Below is a small trained network, with its code and all its weights. Each question gives an input and a class and asks what happens when units are switched off, that is, made to give their printed mean instead of their output.

import numpy as np


def w(rows, s, z=0):
    codes = np.array(rows[::2]) - 128.0
    scale = np.full(codes.shape[1], s)
    scale[-1] = z or s
    return codes * scale


def norm(h):
    return h / np.sqrt((h * h).mean(-1, keepdims=True) + 1e-5)


def f(y):
    return y / 2 * (1 + np.tanh(0.7978845608 * (y + 0.044715 * y**3)))


def log_softmax(a):
    a = a - a.max(-1, keepdims=True)
    return a - np.log(np.exp(a).sum(-1, keepdims=True))


def net(x, mask):
    res = np.array(x, float).reshape(1, 7) / 4 @ E
    u = 0
    for l in range(3):
        y = f(norm(res) @ A[l][:, :-1].T + A[l][:, -1])
        res = res + np.where(mask[u : u + 7], y, B[l][:, -1]) @ B[l][:, :-1]
        u += 7
    return log_softmax(norm(res)[-1] @ U[:, :-1].T + U[:, -1])


A, B = {}, {}
E = w([
[246,98,90,174],'x0',
[61,138,143,114],'x1',
[108,167,90,90],'x2',
[53,233,205,167],'x3',
[127,119,103,106],'x4',
[185,209,134,151],'x5',
[65,65,241,236],'x6',
],0.012)
A[0] = w([
[236,59,30,83,38],'L0N1',
[204,179,181,255,41],'L0N2',
[75,214,67,36,63],'L0N3',
[75,164,181,136,1],'L0N4',
[201,143,81,127,17],'L0N5',
[3,61,252,131,69],'L0N6',
[142,71,173,193,58],'L0N7',
],0.0089,0.0068)
B[0] = w([
[148,2,46,103,226],'L0N1',
[188,140,236,158,178],'L0N2',
[72,245,82,61,193],'L0N3',
[136,93,43,193,125],'L0N4',
[112,75,138,163,134],'L0N5',
[55,83,35,214,254],'L0N6',
[99,195,121,109,153],'L0N7',
],0.0087,0.0052)
A[1] = w([
[209,164,207,171,4],'L1N1',
[3,51,201,144,81],'L1N2',
[53,93,125,187,43],'L1N3',
[71,88,195,147,174],'L1N4',
[167,163,150,162,65],'L1N5',
[115,92,130,135,90],'L1N6',
[245,92,10,113,35],'L1N7',
],0.014,0.0042)
B[1] = w([
[196,155,129,159,172],'L1N1',
[44,160,131,191,239],'L1N2',
[69,117,151,154,196],'L1N3',
[102,144,117,207,201],'L1N4',
[175,125,128,109,140],'L1N5',
[100,154,77,156,139],'L1N6',
[119,5,36,111,254],'L1N7',
],0.012,0.0085)
A[2] = w([
[251,171,242,195,2],'L2N1',
[167,91,59,166,90],'L2N2',
[116,200,76,107,139],'L2N3',
[139,139,119,148,69],'L2N4',
[54,95,181,154,39],'L2N5',
[118,214,89,50,95],'L2N6',
[105,198,99,52,37],'L2N7',
],0.014,0.0038)
B[2] = w([
[225,215,167,133,255],'L2N1',
[186,128,115,114,239],'L2N2',
[121,74,198,112,202],'L2N3',
[130,124,160,110,117],'L2N4',
[87,129,85,187,229],'L2N5',
[119,142,201,5,229],'L2N6',
[66,141,188,68,205],'L2N7',
],0.013,0.0048)
U = w([
[49,122,131,193,202],'0',
[175,37,48,81,213],'1',
[228,171,169,165,49],'2',
[93,150,161,1,1],'3',
],0.023,0.0026)

Each question gives the input, the list of numbers given to net, and the class t.
The units are the neurons (one row each of A and B). Each row of codes is followed by its name. A weight is (code - 128) times the scale printed after its matrix; where a second scale follows, it is the last column's (A, B and U).
mask holds one flag per neuron, layer by layer. A switched-off neuron (its flag False) gives its mean, the last column of its row in B, instead of its output. The means were averaged over made-up inputs and are rounded, as every weight is.
A unit's drop is (log p(t) with every unit on - log p(t) with that unit switched off) / (log p(t) with every unit on - log p(t) with every unit switched off).
The circuit of an input: a set's keep is (log p(t) with only the set's units on - log p(t) with every unit switched off) / (log p(t) with every unit on - log p(t) with every unit switched off). Starting from the 12 units with the biggest drops (on a tie, the unit counted first), units are removed one at a time, each time the one whose removal leaves the highest keep (on an exact tie, the one counted first), for as long as the keep stays at least 0.8.
units of the circuit, in order: the units of the circuit, biggest drop first
unit that matters most: the unit with the biggest drop
top k neurons: the k neurons with the biggest drops, biggest first
k most important neurons of layer l: the k neurons of layer l with the biggest drops, biggest first
drop of u: that unit's drop, to one decimal
input [8,1,1,6,-7,-1,8], class 2: unit that matters most	L0N2
input [5,-1,2,-5,3,-3,8], class 0: units of the circuit, in order	[L0N1, L1N7, L1N2]
input [4,-2,-3,4,4,2,7], class 2: units of the circuit, in order	[L0N2, L2N1]
input [3,8,3,0,3,-5,-1], class 3: units of the circuit, in order	[L1N7, L0N6, L1N4]
input [-2,-1,8,5,2,-8,-1], class 3: 3 most important neurons of layer 2	[L2N6, L2N7, L2N3]
input [-4,-2,-2,2,-2,8,-2], class 2: 2 most important neurons of layer 1	[L1N1, L1N7]
input [4,-6,-7,0,-6,-3,0], class 2: units of the circuit, in order	[L0N2, L0N6]
input [-7,-1,7,-8,5,8,-2], class 3: top 3 neurons	[L0N3, L2N6, L0N6]
input [-6,2,-3,4,0,0,-3], class 3: units of the circuit, in order	[L0N3, L2N6]
input [-3,1,-3,-1,-1,-5,-8], class 3: 2 most important neurons of layer 0	[L0N3, L0N6]
input [4,2,-5,4,-5,-2,-5], class 2: top 2 neurons	[L0N1, L0N2]
input [7,3,3,7,-4,2,6], class 2: top 2 neurons	[L0N2, L2N1]
input [-5,5,5,-7,0,-6,-4], class 3: 2 most important neurons of layer 0	[L0N3, L0N6]
input [7,-8,-5,4,3,3,-4], class 1: units of the circuit, in order	[L1N7]
input [-1,6,6,-4,-2,-1,-5], class 3: drop of L0N3	1.0
